Below are the code and all the weights of a small trained network. Each question names an input and a target symbol and asks about switching units off, where a switched-off unit gives its printed mean instead of its output.

import numpy as np


def w(rows, s, z=0):
    codes = np.array(rows[::2]) - 128.0
    scale = np.full(codes.shape[1], s)
    scale[-1] = z or s
    return codes * scale


def norm(h):
    return h / np.sqrt((h * h).mean(-1, keepdims=True) + 1e-5)


def f(y):
    return np.maximum(y, 0)


def softmax(a):
    e = np.exp(a - a.max(-1, keepdims=True))
    return e / e.sum(-1, keepdims=True)


def log_softmax(a):
    a = a - a.max(-1, keepdims=True)
    return a - np.log(np.exp(a).sum(-1, keepdims=True))


def net(x, mask):
    ids = ['βεζηθλμξπστψ'.index(c) for c in x.split()]
    T = len(ids)
    res = E[ids] + P[:T]
    q, k, v = (norm(res) @ M[0].T for M in (Q, K, V))
    z = softmax(np.where(np.tri(T) > 0, q @ k.T / 3**0.5, -1e9)) @ v
    res = res + np.where(mask[0], z, O[0][:, -1]) @ O[0][:, :-1]
    y = f(norm(res) @ A[0][:, :-1].T + A[0][:, -1])
    res = res + np.where(mask[1:13], y, B[0][:, -1]) @ B[0][:, :-1]
    return log_softmax(norm(res)[-1] @ U[:, :-1].T + U[:, -1])


Q, K, V, O, A, B = {}, {}, {}, {}, {}, {}
E = w([
[107,210,188,117],'β',
[149,129,10,111],'ε',
[142,71,34,87],'ζ',
[154,93,50,115],'η',
[114,190,178,77],'θ',
[121,215,78,150],'λ',
[145,150,44,159],'μ',
[102,197,171,31],'ξ',
[140,177,81,75],'π',
[117,215,51,136],'σ',
[118,164,179,120],'τ',
[161,157,68,90],'ψ',
],0.012)
P = w([
[188,128,214,174],'0',
[73,150,63,86],'1',
[62,198,64,107],'2',
[2,152,99,151],'3',
[59,134,85,99],'4',
[130,31,133,113],'5',
[52,142,105,110],'6',
[29,101,67,224],'7',
],0.0084)
Q[0] = w([
[75,139,125,181],'h0',
[145,168,7,126],'h0',
[115,92,142,136],'h0',
],0.016)
K[0] = w([
[159,88,137,95],'h0',
[253,148,177,148],'h0',
[135,113,160,103],'h0',
],0.02)
V[0] = w([
[79,127,173,123],'h0',
[129,49,146,137],'h0',
[143,147,128,2],'h0',
],0.017)
O[0] = w([
[68,168,131,86,90],'h0',
[114,81,161,61,2],'h0',
[213,250,146,114,171],'h0',
],0.023,0.0052)
A[0] = w([
[46,96,12,125,109],'n0',
[123,208,255,102,205],'n1',
[112,212,215,97,153],'n2',
[233,170,147,101,27],'n3',
[169,80,137,200,32],'n4',
[214,194,124,150,145],'n5',
[121,94,139,185,2],'n6',
[150,161,240,106,168],'n7',
[189,19,172,145,106],'n8',
[171,193,154,89,204],'n9',
[173,223,168,180,168],'n10',
[56,38,123,89,184],'n11',
],0.013,0.0041)
B[0] = w([
[197,193,213,153,211],'n0',
[141,110,24,78,211],'n1',
[91,115,51,49,203],'n2',
[130,158,178,171,179],'n3',
[32,158,93,45,166],'n4',
[108,70,189,103,232],'n5',
[74,67,88,123,142],'n6',
[172,169,10,75,167],'n7',
[151,173,136,36,172],'n8',
[64,90,125,120,205],'n9',
[153,2,180,79,247],'n10',
[103,168,214,145,187],'n11',
],0.01,0.011)
U = w([
[98,124,57,163,238],'β',
[106,49,199,77,59],'ε',
[180,55,26,147,99],'ζ',
[76,169,218,96,167],'η',
[153,126,177,68,61],'θ',
[95,113,105,167,254],'λ',
[30,48,155,132,198],'μ',
[148,205,95,119,145],'ξ',
[188,184,94,102,78],'π',
[204,68,167,159,109],'σ',
[8,137,69,65,55],'τ',
[241,144,110,137,88],'ψ',
],0.018,0.0048)

Each question gives the input, a string of symbols that net reads in full, and the target symbol t.
The units are the heads (3 rows each of Q, K, V and O) and the neurons (one row each of A and B). Each row of codes is followed by its name. A weight is (code - 128) times the scale printed after its matrix; where a second scale follows, it is the last column's (O, A, B and U).
mask holds one flag per unit, heads first, then neurons. A switched-off unit (its flag False) gives its mean, the last column of its rows in O or B, instead of its output. The means were averaged over made-up inputs and are rounded, as every weight is.
A unit's drop is (log p(t) with every unit on - log p(t) with that unit switched off) / (log p(t) with every unit on - log p(t) with every unit switched off).
The circuit of an input: a set's keep is (log p(t) with only the set's units on - log p(t) with every unit switched off) / (log p(t) with every unit on - log p(t) with every unit switched off). Starting from the 12 units with the biggest drops (on a tie, the unit counted first), units are removed one at a time, each time the one whose removal leaves the highest keep (on an exact tie, the one counted first), for as long as the keep stays at least 0.8.
units of the circuit, in order: the units of the circuit, biggest drop first
most important unit: the unit with the biggest drop
top k neurons: the k neurons with the biggest drops, biggest first
drop when u is switched off: that unit's drop, to one decimal
input τ ζ π, target η: units of the circuit, in order -> (h0, n0, n1)
input β ε τ λ μ σ β σ, target ξ: units of the circuit, in order -> (n0, n9)
input ε ε τ ψ, target ζ: top neuron -> (n10)
input ε ξ σ μ η, target ζ: top 3 neurons -> (n10, n4, n5)
input ζ ε ε τ ε, target θ: top 3 neurons -> (n8, n10, n1)
input λ π π, target λ: units of the circuit, in order -> (h0, n0, n10)
input τ π λ, target η: top 2 neurons -> (n0, n1)
input ε η τ τ μ, target ζ: top 2 neurons -> (n10, n4)
input ε λ μ τ ζ η ζ, target ζ: top 2 neurons -> (n10, n5)
input ξ ξ τ, target ξ: drop when h0 is switched off -> 3.6
input π ε τ ε, target ψ: drop when n9 is switched off -> 0.0
input ψ θ ε θ σ π, target σ: drop when n5 is switched off -> 0.1
input η ξ τ τ τ σ, target ε: drop when n8 is switched off -> 0.2
input μ ζ ξ τ τ ε ψ, target μ: most important unit -> h0
